Here is a tiny trained network, its code and every weight. The questions are about switching its units off for an input and a target symbol, where a switched-off unit gives its printed mean instead of its output.

import numpy as np


def w(rows, s, z=0):
    codes = np.array(rows[::2]) - 128.0
    scale = np.full(codes.shape[1], s)
    scale[-1] = z or s
    return codes * scale


def softmax(a):
    e = np.exp(a - a.max(-1, keepdims=True))
    return e / e.sum(-1, keepdims=True)


def log_softmax(a):
    a = a - a.max(-1, keepdims=True)
    return a - np.log(np.exp(a).sum(-1, keepdims=True))


def net(x, mask):
    ids = ['ΔΘΛΞΠΣΨαβγζμτφω'.index(c) for c in x.split()]
    T = len(ids)
    res = E[ids] + P[:T]
    u = 0
    for l in range(3):
        r = res
        for j in range(2):
            rows = slice(4 * j, 4 * j + 4)
            q, k, v = (r @ M[l][rows].T for M in (Q, K, V))
            z = softmax(np.where(np.tri(T) > 0, q @ k.T / 4**0.5, -1e9)) @ v
            o = O[l][rows]
            res = res + np.where(mask[u + j], z, o[:, -1]) @ o[:, :-1]
        u += 2
    return log_softmax(res[-1] @ U[:, :-1].T + U[:, -1])


Q, K, V, O = {}, {}, {}, {}
E = w([
[194,130,152,82],'Δ',
[65,102,161,175],'Θ',
[37,122,154,130],'Λ',
[38,120,154,136],'Ξ',
[32,129,160,123],'Π',
[49,136,220,141],'Σ',
[188,153,143,107],'Ψ',
[13,137,146,106],'α',
[33,169,172,67],'β',
[175,187,120,87],'γ',
[44,164,82,62],'ζ',
[181,178,66,82],'μ',
[207,197,140,170],'τ',
[136,157,64,204],'φ',
[5,163,44,156],'ω',
],0.017)
P = w([
[108,5,167,99],'0',
[100,34,162,112],'1',
[96,67,154,124],'2',
[93,101,146,141],'3',
[92,132,138,158],'4',
[91,162,128,174],'5',
[89,193,120,189],'6',
[90,218,115,205],'7',
[94,248,108,222],'8',
],0.015)
Q[0] = w([
[17,129,149,124],'L0H0',
[244,179,195,97],'L0H0',
[114,107,96,42],'L0H0',
[102,56,73,199],'L0H0',
[11,33,135,124],'L0H1',
[123,243,136,93],'L0H1',
[192,234,253,170],'L0H1',
[150,111,221,23],'L0H1',
],0.0058)
K[0] = w([
[22,104,141,179],'L0H0',
[229,149,209,12],'L0H0',
[28,219,123,24],'L0H0',
[40,169,121,203],'L0H0',
[162,130,215,113],'L0H1',
[216,188,138,125],'L0H1',
[165,197,2,93],'L0H1',
[88,66,24,198],'L0H1',
],0.0056)
V[0] = w([
[157,195,151,166],'L0H0',
[2,89,158,156],'L0H0',
[224,161,182,165],'L0H0',
[135,121,127,209],'L0H0',
[171,53,72,123],'L0H1',
[142,137,141,100],'L0H1',
[151,17,154,58],'L0H1',
[184,124,156,103],'L0H1',
],0.0033)
O[0] = w([
[152,164,156,104,93],'L0H0',
[1,95,69,124,254],'L0H0',
[218,186,142,115,59],'L0H0',
[101,153,127,139,135],'L0H0',
[106,110,98,150,104],'L0H1',
[105,122,129,129,120],'L0H1',
[84,161,100,189,154],'L0H1',
[104,121,115,122,102],'L0H1',
],0.0045,0.0062)
Q[1] = w([
[150,96,97,169],'L1H0',
[83,95,107,243],'L1H0',
[230,100,50,147],'L1H0',
[110,113,102,79],'L1H0',
[116,139,158,167],'L1H1',
[44,156,136,170],'L1H1',
[250,102,68,121],'L1H1',
[110,164,116,105],'L1H1',
],0.016)
K[1] = w([
[91,130,96,187],'L1H0',
[69,251,109,158],'L1H0',
[109,15,140,188],'L1H0',
[120,62,93,79],'L1H0',
[160,162,106,145],'L1H1',
[122,202,130,178],'L1H1',
[147,42,152,59],'L1H1',
[114,190,157,143],'L1H1',
],0.018)
V[1] = w([
[126,113,104,254],'L1H0',
[151,129,49,51],'L1H0',
[171,85,131,205],'L1H0',
[128,128,125,123],'L1H0',
[128,137,172,82],'L1H1',
[128,148,86,87],'L1H1',
[74,206,179,89],'L1H1',
[208,94,123,92],'L1H1',
],0.0085)
O[1] = w([
[131,30,39,232,146],'L1H0',
[69,138,127,43,94],'L1H0',
[163,63,122,147,81],'L1H0',
[129,131,128,121,128],'L1H0',
[211,127,110,180,109],'L1H1',
[117,102,94,107,108],'L1H1',
[106,79,118,254,179],'L1H1',
[220,116,131,58,9],'L1H1',
],0.0057,0.013)
Q[2] = w([
[104,193,242,105],'L2H0',
[205,48,95,113],'L2H0',
[137,219,117,121],'L2H0',
[155,78,162,210],'L2H0',
[123,78,184,133],'L2H1',
[245,216,139,30],'L2H1',
[77,150,150,106],'L2H1',
[158,160,180,164],'L2H1',
],0.012)
K[2] = w([
[149,245,62,80],'L2H0',
[129,28,219,104],'L2H0',
[192,154,102,148],'L2H0',
[94,234,204,170],'L2H0',
[121,145,74,90],'L2H1',
[121,16,182,73],'L2H1',
[156,149,63,160],'L2H1',
[154,152,154,99],'L2H1',
],0.012)
V[2] = w([
[100,141,21,105],'L2H0',
[93,60,81,37],'L2H0',
[123,165,195,135],'L2H0',
[191,163,90,110],'L2H0',
[171,156,64,126],'L2H1',
[170,192,158,150],'L2H1',
[131,3,43,138],'L2H1',
[160,119,91,189],'L2H1',
],0.013)
O[2] = w([
[169,179,37,130,167],'L2H0',
[95,189,51,103,128],'L2H0',
[134,74,165,96,136],'L2H0',
[126,62,84,175,4],'L2H0',
[64,142,10,94,65],'L2H1',
[97,136,139,74,76],'L2H1',
[164,37,55,187,154],'L2H1',
[142,66,61,75,147],'L2H1',
],0.011,0.023)
U = w([
[247,151,128,64,254],'Δ',
[207,127,137,153,139],'Θ',
[119,133,133,156,123],'Λ',
[120,134,134,167,117],'Ξ',
[118,135,138,159,124],'Π',
[102,99,162,143,80],'Σ',
[98,126,136,139,127],'Ψ',
[116,141,139,158,118],'α',
[102,145,162,105,112],'β',
[15,117,139,160,56],'γ',
[99,186,123,146,104],'ζ',
[12,121,113,171,50],'μ',
[79,112,125,65,185],'τ',
[119,100,98,112,169],'φ',
[151,162,107,178,99],'ω',
],0.014,0.027)

Each question gives the input, a string of symbols that net reads in full, and the target symbol t.
The units are the heads (4 rows each of Q, K, V and O). Each row of codes is followed by its name. A weight is (code - 128) times the scale printed after its matrix; where a second scale follows, it is the last column's (O and U).
mask holds one flag per head, layer by layer. A switched-off head (its flag False) gives its mean, the last column of its rows in O, instead of its output. The means were averaged over made-up inputs and are rounded, as every weight is.
A unit's drop is (log p(t) with every unit on - log p(t) with that unit switched off) / (log p(t) with every unit on - log p(t) with every unit switched off).
The circuit of an input: a set's keep is (log p(t) with only the set's units on - log p(t) with every unit switched off) / (log p(t) with every unit on - log p(t) with every unit switched off). Starting from all 6 units, units are removed one at a time, each time the one whose removal leaves the highest keep (on an exact tie, the one counted first), for as long as the keep stays at least 0.8.
units of the circuit, in order: the units of the circuit, biggest drop first
most important unit: the unit with the biggest drop
heads that matter: for each layer, one digit per head in row order, 1 if its drop is at least 0.15 and else 0, layers parted by /
input β Σ Θ ζ Σ ζ Θ Θ Σ, target Σ: units of the circuit, in order => [L1H1, L2H0]
input Θ τ ζ Σ Θ Θ μ β, target μ: heads that matter => 00 / 01 / 11
input μ β ζ Π, target ζ: most important unit => L1H0
input ζ γ Θ Θ Θ ζ ζ Θ, target ζ: units of the circuit, in order => [L1H0, L2H1]
input φ Θ Θ Ψ β ζ β, target ζ: heads that matter => 00 / 10 / 11
input ζ τ β ζ, target τ: units of the circuit, in order => [L2H1, L0H0, L1H0]
input Ξ ω β, target ω: heads that matter => 00 / 00 / 11
input Π Θ β Σ Θ Θ ζ α, target ζ: heads that matter => 00 / 10 / 11
input τ Ψ Λ, target τ: heads that matter => 10 / 00 / 01
input α ζ Θ β Ξ β Θ β Σ, target β: units of the circuit, in order => [L2H1, L2H0]
input Θ Θ Θ Θ, target Θ: heads that matter => 00 / 10 / 01
input Ξ Θ ζ ζ τ ζ ω Θ, target ω: units of the circuit, in order => [L2H0, L1H0]
input Θ ζ Θ τ φ Θ Θ, target φ: heads that matter => 00 / 10 / 01
input Θ Θ ζ τ τ ζ φ Ξ, target φ: heads that matter => 00 / 10 / 01
input Σ ζ ζ, target ζ: most important unit => L1H0
input Θ τ Θ Θ, target τ: heads that matter => 10 / 01 / 01
input Λ γ Θ Θ Σ τ α ζ, target τ: heads that matter => 00 / 00 / 01
input β Θ β Θ, target β: units of the circuit, in order => [L1H0, L2H1]
input Π μ Ξ Θ, target μ: units of the circuit, in order => [L2H1, L1H0, L2H0]
input Σ τ μ ζ Λ Θ τ ω, target ω: most important unit => L2H0
input β Θ φ Θ ζ Θ α, target ζ: heads that matter => 01 / 10 / 11
input α μ β β, target μ: units of the circuit, in order => [L2H0, L1H0, L2H1, L1H1]
input Ξ Ξ Σ τ Π μ ζ Σ, target μ: units of the circuit, in order => [L2H1, L1H1]
input ζ β α Θ Θ ζ μ Λ, target μ: units of the circuit, in order => [L2H1, L1H1]
input τ Σ μ τ β ω ζ β, target ω: units of the circuit, in order => [L2H1, L2H0, L1H0]
input γ Θ φ Θ ζ ζ, target ζ: heads that matter => 00 / 11 / 11
input Θ Θ Θ Θ Θ, target Θ: units of the circuit, in order => [L1H0, L2H1]
input Ξ β Θ Π, target β: heads that matter => 00 / 10 / 11
